How the states are linked:
at | h s d
z837 | z795 z840 z364
z125 | z436 z915 z549
z840 | z113 z892 z208
z452 | z820 z296 z40
z687 | z906 z820 z800
z690 | z915 z289 z368
z363 | z976 z744 z460
z617 | z512 z829 z281
z512 | z41 z874 z220
z256 | z915 z475 z217
z942 | z475 z986 z488
z390 | z698 z900 z92
z736 | z92 z748 z669
z667 | z700 z687 z217
z491 | z758 z881 z602
z920 | z736 z646 z368
z506 | z920 z736 z92
z847 | z256 z602 z840
z41 | z654 z479 z919
z220 | z351 z884 z900
z475 | z744 z950 z690
z640 | z11 z322 z884
z861 | z40 z805 z491
z881 | z732 z800 z752
z748 | z836 z725 z920
z519 | z549 z933 z950
z669 | z488 z920 z690
z467 | z327 z687 z881
z382 | z163 z976 z700
z933 | z519 z986 z986
z460 | z944 z732 z163
z351 | z919 z512 z783
z511 | z93 z292 z795
z364 | z452 z689 z861
z919 | z836 z41 z938
z549 | z986 z164 z289
z602 | z364 z511 z820
z758 | z396 z257 z829
z646 | z900 z379 z506
z884 | z106 z763 z920
z163 | z667 z217 z974
z488 | z524 z736 z915
z22 | z874 z682 z257
z93 | z840 z163 z511
z838 | z847 z36 z363
z257 | z752 z327 z114
z689 | z364 z93 z655
z785 | z617 z491 z479
z974 | z687 z452 z682
z40 | z974 z364 z906
z368 | z669 z506 z524
z113 | z744 z732 z364
z698 | z763 z920 z758
z524 | z690 z92 z515
z114 | z682 z512 z785
z281 | z257 z114 z491
z92 | z92 z836 z488
z800 | z467 z602 z22
z874 | z479 z758 z795
z795 | z602 z113 z452
z900 | z22 z654 z322
z515 | z382 z382 z125
z217 | z460 z847 z382
z296 | z944 z163 z655
z208 | z93 z292 z113
z322 | z390 z919 z763
z732 | z732 z687 z700
z950 | z289 z436 z942
z655 | z892 z534 z364
z682 | z512 z40 z944
z292 | z655 z700 z732
z752 | z491 z22 z758
z783 | z938 z390 z390
z725 | z935 z729 z646
z379 | z725 z11 z844
z976 | z217 z534 z368
z986 | z950 z836 z838
z654 | z220 z742 z729
z915 | z515 z669 z164
z534 | z840 z382 z292
z820 | z974 z795 z800
z742 | z617 z687 z41
z289 | z36 z667 z475
z479 | z390 z396 z758
z944 | z292 z289 z892
z892 | z732 z296 z93
z106 | z379 z515 z935
z729 | z884 z515 z379
z844 | z646 z106 z836
z327 | z22 z655 z281
z700 | z534 z805 z944
z164 | z11 z690 z915
z938 | z322 z351 z698
z396 | z785 z752 z874
z744 | z838 z289 z837
z805 | z296 z363 z944
z935 | z844 z884 z748
z906 | z682 z861 z467
z829 | z874 z114 z640
z763 | z640 z938 z729
z836 | z506 z935 z736
z36 | z460 z549 z744
z11 | z729 z390 z106
z436 | z519 z515 z11

In the rows, 46 means zero.

The rows follow the links: the fewer symbols apart two states are, the more alike their rows tend to be.

Each row is also shifted at random along 5 hidden directions that mean nothing.

Some states, each with a row of numbers:
z752: 37 39 48 44 39 45 32 54 40 43 51 58 42 53 48 41 42 40 47 41 44 43 37 53 46 44 46 32 48 38 38 51 37 44 45 37 57 46 53 38 48 40 50 44 57 41 47 38 46 44 43 44 45 47
z920: 42 44 50 46 50 47 46 49 46 44 51 52 48 58 49 43 41 45 50 46 48 47 32 48 42 50 43 45 49 45 44 42 39 48 49 41 43 36 46 45 42 38 45 46 44 52 47 45 46 44 54 46 40 45
z667: 50 49 47 52 44 47 50 39 49 50 41 41 47 38 40 48 48 46 43 45 43 53 56 50 40 45 47 52 42 52 49 49 49 41 49 48 48 54 46 51 50 52 42 44 42 47 45 49 49 44 43 46 50 47
z906: 34 54 41 43 46 49 54 41 47 33 49 43 44 39 41 53 46 45 44 46 37 41 39 34 57 44 47 52 49 50 58 46 51 62 53 54 38 42 43 43 40 44 46 51 35 45 47 52 53 47 42 49 41 42
z938: 64 41 48 50 53 41 52 46 48 36 48 44 48 45 47 51 49 46 43 44 42 47 41 43 46 51 39 48 52 44 50 44 46 55 50 47 38 38 46 50 44 43 45 47 44 44 47 46 45 45 48 46 42 43
z861: 46 53 41 45 45 54 54 39 49 43 47 41 49 41 40 50 49 46 45 48 41 46 48 37 52 48 47 55 47 52 57 47 50 52 50 54 38 49 43 44 44 46 43 47 36 46 50 54 50 49 42 45 43 44
z829: 39 47 43 47 49 50 46 42 49 57 47 42 57 46 46 50 52 47 49 49 53 43 48 36 50 50 44 47 50 47 43 46 46 37 44 55 41 50 45 48 46 45 46 42 44 42 55 48 37 51 46 44 46 51
z93: 62 45 40 45 45 49 50 43 44 52 43 46 46 45 49 42 48 44 48 49 49 42 53 41 51 45 43 46 44 46 47 43 44 37 42 47 46 50 41 46 45 46 48 46 49 49 47 47 45 49 46 43 42 49
z164: 43 44 43 45 47 45 45 43 46 52 50 44 53 52 43 39 45 50 47 50 51 48 44 47 41 47 43 49 48 49 40 45 44 47 47 42 48 40 46 49 43 45 42 43 47 44 47 47 41 42 49 45 46 46
z654: 35 40 54 47 46 42 38 54 45 39 46 50 38 46 49 49 46 46 43 39 42 45 46 55 41 48 46 40 47 40 42 47 45 50 46 40 49 43 47 46 48 46 44 45 54 41 44 44 47 40 46 46 48 41
z364: 65 47 42 41 41 50 44 46 41 47 40 49 39 43 47 45 46 44 42 49 45 39 52 42 55 41 48 39 44 44 48 48 46 43 41 45 50 48 41 41 43 46 50 51 49 46 44 44 49 48 41 47 44 47
z732: 14 50 39 46 47 53 56 42 49 43 52 44 50 45 46 44 47 41 54 45 43 42 44 38 50 45 40 56 49 53 55 37 47 46 50 53 37 46 39 46 43 44 44 41 40 48 51 56 48 47 51 41 39 45
z840: 47 45 44 46 43 49 47 49 44 49 46 47 48 48 49 38 46 44 51 46 48 45 51 46 43 43 42 48 44 45 46 40 44 37 43 44 47 49 43 44 46 45 45 41 50 47 49 49 44 45 49 40 43 47
z881: 52 45 44 45 42 52 43 43 44 50 47 51 47 47 42 48 47 43 44 47 44 45 43 43 50 48 47 41 47 46 46 51 43 43 48 46 49 51 46 43 46 45 48 47 47 45 48 45 47 47 40 46 45 48
z382: 54 40 45 51 45 49 44 38 44 64 41 48 48 47 44 42 47 46 44 47 51 47 56 53 42 47 45 42 43 49 39 47 42 29 44 42 55 52 42 53 51 51 46 44 54 48 45 45 43 44 45 44 47 52
z534: 82 39 45 52 48 38 50 44 44 35 44 51 44 40 41 42 43 42 45 39 37 53 43 55 43 47 41 46 41 43 51 51 42 53 49 39 50 50 54 51 51 47 50 49 51 51 38 42 54 42 44 47 40 45
z950: 32 45 50 45 41 49 40 49 49 64 46 40 52 48 44 41 51 50 48 48 52 57 56 57 31 48 51 53 43 54 37 40 49 36 41 41 50 52 48 46 55 53 39 37 49 45 52 47 35 49 46 40 58 44
z390: 65 44 57 53 48 43 46 48 53 47 44 38 53 44 43 48 53 50 45 40 46 58 55 60 26 60 46 56 43 47 42 50 47 48 43 41 45 51 54 51 56 48 35 39 49 44 49 46 40 40 49 42 52 39
z292: 43 50 49 48 42 47 46 45 48 50 35 38 41 33 43 46 52 46 48 40 45 47 68 57 40 45 52 53 33 51 46 53 51 40 37 44 52 66 49 45 59 54 43 42 49 48 40 48 46 47 44 44 53 42
z436: 63 42 46 45 45 47 40 40 45 70 37 40 47 43 41 45 53 54 42 51 55 50 62 55 42 48 53 44 39 50 35 49 48 33 37 43 56 55 46 51 54 56 46 46 55 44 44 43 37 50 40 47 57 49
z511: 40 45 45 45 42 48 46 52 43 40 51 49 48 50 48 36 45 42 53 43 46 46 45 49 42 47 40 51 46 45 48 42 43 46 44 40 47 46 47 40 46 42 43 40 51 47 50 50 46 41 50 38 42 42
z742: 15 44 50 45 41 51 37 50 46 47 45 49 39 47 50 52 49 42 43 43 46 38 48 48 47 45 48 38 50 45 41 45 47 41 46 44 50 46 40 43 47 45 46 43 50 39 49 45 43 45 45 45 50 45
z602: 67 43 45 47 40 56 46 45 44 59 49 49 57 55 45 38 48 46 47 52 51 51 47 43 41 52 42 48 49 47 45 43 41 34 45 44 47 46 43 43 43 43 41 40 49 45 56 50 43 44 44 39 44 49
z838: 36 49 49 50 42 52 45 45 52 64 46 39 57 48 46 43 48 48 48 51 54 57 58 46 33 47 46 55 45 52 43 38 50 26 44 50 43 52 43 49 48 51 37 37 40 45 56 51 39 49 48 39 55 50
z479: 38 51 52 51 46 46 46 47 55 49 47 36 60 41 41 48 54 48 52 41 48 54 55 50 31 57 46 60 44 49 45 51 49 45 43 50 42 58 57 47 56 47 36 34 41 42 54 50 37 45 48 39 52 41
z884: 43 49 46 43 52 42 46 46 43 42 39 43 35 39 50 54 44 52 43 46 48 37 50 40 58 42 49 40 43 38 45 50 51 50 42 53 43 44 42 48 43 50 50 56 44 46 39 45 50 45 45 53 47 46
z220: 41 37 53 50 48 51 43 49 47 54 51 50 51 57 51 47 49 47 47 46 51 48 43 50 38 56 39 45 53 45 40 38 40 38 48 43 43 39 41 49 46 43 41 40 53 43 55 48 39 42 50 40 45 46
z322: 14 57 50 44 49 45 48 45 54 45 36 28 40 30 49 58 55 52 44 44 49 38 69 43 47 45 54 55 40 48 47 50 61 47 37 56 41 55 42 47 50 53 40 44 40 41 44 52 41 47 49 48 57 39
z519: 89 44 39 46 52 37 54 39 46 44 43 42 46 38 40 51 48 49 40 50 41 52 41 41 54 45 47 46 46 47 51 45 50 56 47 51 40 45 50 52 47 51 54 55 42 49 42 42 46 55 37 52 46 48
z351: 44 45 51 49 49 48 48 45 51 49 45 39 49 45 48 53 53 48 44 45 48 46 54 46 40 52 45 50 48 48 46 42 49 43 45 49 42 46 42 49 49 47 40 42 45 43 51 49 39 47 49 44 48 44
z844: 39 56 48 47 54 52 56 39 52 55 44 35 56 42 44 52 50 56 53 50 54 51 52 38 45 54 48 63 42 50 50 44 52 43 44 62 31 51 44 51 46 52 40 47 33 53 51 57 45 48 49 45 48 46

From each start, follow one symbol. Which state do you reach?
Answers are names.
---
27 48 35 47 51 51 61 37 47 41 54 46 51 47 47 45 43 42 51 50 42 41 36 29 57 41 35 52 55 52 58 35 46 48 56 56 34 37 35 51 35 42 48 47 36 49 50 57 50 47 50 45 33 50
s: z217
---
65 39 50 51 45 47 41 45 47 55 47 49 54 48 42 49 50 44 45 44 47 52 46 50 40 54 44 42 48 44 40 51 40 39 46 45 50 53 52 48 52 46 45 42 50 42 52 42 40 47 41 43 48 49
h: z512
---
50 48 45 45 41 45 45 51 43 40 44 46 42 43 47 40 44 43 47 44 45 46 53 47 45 41 45 47 42 43 49 45 47 44 42 44 48 49 47 41 46 46 45 44 48 45 45 46 49 44 45 43 47 45
d: z364
---
52 38 44 48 54 48 52 44 44 50 59 50 60 60 45 39 44 53 53 50 52 53 29 43 42 57 33 53 56 46 43 36 39 49 53 47 36 31 45 52 40 43 43 44 48 48 56 53 43 38 51 41 37 47
d: z106
---
80 46 41 49 46 46 48 36 45 63 41 43 53 46 44 45 45 48 39 55 53 49 53 38 48 42 45 41 47 46 42 48 46 31 46 50 48 45 40 55 42 49 47 48 44 44 46 43 43 49 43 49 47 57
d: z217
---
75 36 45 49 49 39 48 45 44 45 55 50 57 54 38 35 44 50 47 46 44 60 32 56 33 54 38 51 49 48 43 45 39 56 52 36 47 38 56 51 47 45 43 43 52 46 48 45 45 39 46 44 42 44
d: z549
---
28 50 44 45 54 46 53 42 50 45 48 37 52 43 48 50 51 54 50 49 52 41 48 35 49 51 42 55 50 46 47 43 51 49 46 59 33 42 42 51 43 47 43 45 40 43 51 55 42 44 51 45 45 44
h: z11
---
46 47 45 50 44 46 46 42 47 51 42 43 46 41 44 44 44 44 43 45 45 49 55 48 42 41 46 46 43 47 46 49 48 37 47 47 51 51 43 51 47 50 44 45 44 45 43 47 49 43 45 46 48 50
d: z382
---
32 48 49 46 41 48 44 48 49 41 49 45 49 41 40 46 49 44 51 39 41 49 45 53 40 51 49 52 42 48 47 53 45 52 46 44 48 56 56 42 54 46 43 41 46 45 47 48 46 44 44 42 48 40
s: z655
---
54 49 49 46 52 43 50 45 47 40 45 47 43 46 47 51 41 48 48 46 46 47 39 43 49 48 48 47 44 43 49 48 46 52 47 49 39 43 48 46 44 45 48 53 39 53 42 45 51 47 48 51 43 45
s: z725
---
50 52 52 49 39 51 47 51 51 46 47 38 56 43 39 38 50 49 52 43 46 59 58 54 28 55 46 64 41 50 49 49 49 45 42 43 45 57 54 42 53 48 33 35 43 44 53 54 45 39 47 36 52 38
s: z113
---
51 42 54 51 45 41 42 51 49 36 48 47 47 44 43 50 50 44 44 37 39 52 44 54 37 53 44 46 48 43 45 50 44 53 48 41 47 49 56 46 53 44 43 41 49 40 48 43 44 42 44 44 48 40
d: z220
---
36 49 49 47 40 56 47 47 50 48 53 44 56 49 40 43 49 47 49 46 44 53 44 47 36 55 45 57 48 53 49 46 45 48 50 45 43 48 48 42 47 44 36 38 43 44 56 54 46 41 45 39 46 42
d: z22
---
52 50 48 47 40 50 40 46 48 51 44 43 51 41 40 47 51 46 47 44 46 49 54 49 42 50 51 47 41 46 43 57 46 41 42 47 50 60 54 43 53 48 44 42 46 42 48 45 44 47 41 44 52 46
d: z602
---
20 55 42 39 47 40 46 46 46 32 43 43 36 42 49 48 40 44 44 46 44 33 43 41 55 35 53 43 43 45 49 51 51 58 45 46 47 41 44 41 40 41 49 52 38 48 34 41 49 47 52 54 45 43
s: z920
